Here is a tiny trained network, its code and every weight. The questions are about switching its units off for an input and a class, where a switched-off unit gives its printed mean instead of its output.

import numpy as np


def w(rows, s, z=0):
    codes = np.array(rows[::2]) - 128.0
    scale = np.full(codes.shape[1], s)
    scale[-1] = z or s
    return codes * scale


def f(y):
    return y / 2 * (1 + np.tanh(0.7978845608 * (y + 0.044715 * y**3)))


def log_softmax(a):
    a = a - a.max(-1, keepdims=True)
    return a - np.log(np.exp(a).sum(-1, keepdims=True))


def net(x, mask):
    res = np.array(x, float).reshape(1, 7) / 4 @ E
    y = f(res @ A[0][:, :-1].T + A[0][:, -1])
    res = res + np.where(mask, y, B[0][:, -1]) @ B[0][:, :-1]
    return log_softmax(res[-1] @ U[:, :-1].T + U[:, -1])


A, B = {}, {}
E = w([
[207,140,227],'x0',
[139,163,176],'x1',
[219,132,80],'x2',
[59,86,181],'x3',
[130,126,2],'x4',
[90,68,175],'x5',
[199,20,110],'x6',
],0.0064)
A[0] = w([
[36,153,127,217],'N1',
[61,136,82,253],'N2',
[36,216,128,92],'N3',
[169,57,165,95],'N4',
[197,134,192,90],'N5',
[182,176,47,176],'N6',
[225,254,88,98],'N7',
[104,163,15,28],'N8',
[141,165,188,123],'N9',
[126,196,106,141],'N10',
[211,64,233,71],'N11',
[152,31,37,156],'N12',
[216,201,80,103],'N13',
],0.0092,0.0043)
B[0] = w([
[60,233,140,240],'N1',
[64,219,131,254],'N2',
[80,191,221,205],'N3',
[126,37,155,167],'N4',
[196,125,189,182],'N5',
[140,144,4,239],'N6',
[238,173,27,238],'N7',
[134,131,165,200],'N8',
[135,201,161,174],'N9',
[147,110,134,167],'N10',
[175,103,248,231],'N11',
[8,127,36,250],'N12',
[184,120,25,210],'N13',
],0.016,0.0048)
U = w([
[50,1,102,78],'0',
[105,188,147,132],'1',
[234,93,244,123],'2',
[142,165,72,139],'3',
[198,165,39,26],'4',
[75,151,93,255],'5',
],0.0082,0.0045)

Each question gives the input, the list of numbers given to net, and the class t.
The units are the neurons (one row each of A and B). Each row of codes is followed by its name. A weight is (code - 128) times the scale printed after its matrix; where a second scale follows, it is the last column's (A, B and U).
mask holds one flag per neuron, in row order. A switched-off neuron (its flag False) gives its mean, the last column of its row in B, instead of its output. The means were averaged over made-up inputs and are rounded, as every weight is.
A unit's drop is (log p(t) with every unit on - log p(t) with that unit switched off) / (log p(t) with every unit on - log p(t) with every unit switched off).
The circuit of an input: a set's keep is (log p(t) with only the set's units on - log p(t) with every unit switched off) / (log p(t) with every unit on - log p(t) with every unit switched off). Starting from the 12 units with the biggest drops (on a tie, the unit counted first), units are removed one at a time, each time the one whose removal leaves the highest keep (on an exact tie, the one counted first), for as long as the keep stays at least 0.8.
circuit, biggest first: the units of the circuit, biggest drop first
unit that matters most: the unit with the biggest drop
top k neurons: the k neurons with the biggest drops, biggest first
drop when u is switched off: that unit's drop, to one decimal
input [4,-5,-8,4,6,-8,-6], class 1: circuit, biggest first => [N3, N12]
input [0,4,-4,-5,-6,3,-4], class 2: top 3 neurons => [N12, N6, N2]
input [-3,4,3,3,3,8,-6], class 1: circuit, biggest first => [N12, N3, N1]
input [-1,-6,3,-7,6,5,8], class 0: circuit, biggest first => [N12, N1]
input [7,1,-8,-8,-1,-5,0], class 4: top 2 neurons => [N7, N13]
input [6,-4,2,0,1,-3,7], class 2: unit that matters most => N11
input [0,-1,-2,4,4,-6,7], class 0: circuit, biggest first => [N7, N1, N12]
input [4,8,-2,-4,2,-1,4], class 2: top 2 neurons => [N12, N11]
input [8,-5,6,7,6,4,-4], class 0: circuit, biggest first => [N7, N1, N2]
input [-5,4,6,6,7,-8,-4], class 4: top 2 neurons => [N7, N6]
input [-5,-3,-8,-2,-2,-5,-2], class 1: top 2 neurons => [N3, N12]
input [8,1,4,1,1,-2,-1], class 2: top 3 neurons => [N11, N12, N5]
input [-1,-4,6,0,-1,8,-1], class 0: drop when N7 is switched off => 0.2
input [6,6,-1,0,3,2,3], class 2: drop when N7 is switched off => 0.0
input [5,0,0,8,6,-5,6], class 0: drop when N7 is switched off => 0.1
input [0,4,4,6,-3,-2,8], class 2: circuit, biggest first => [N11]
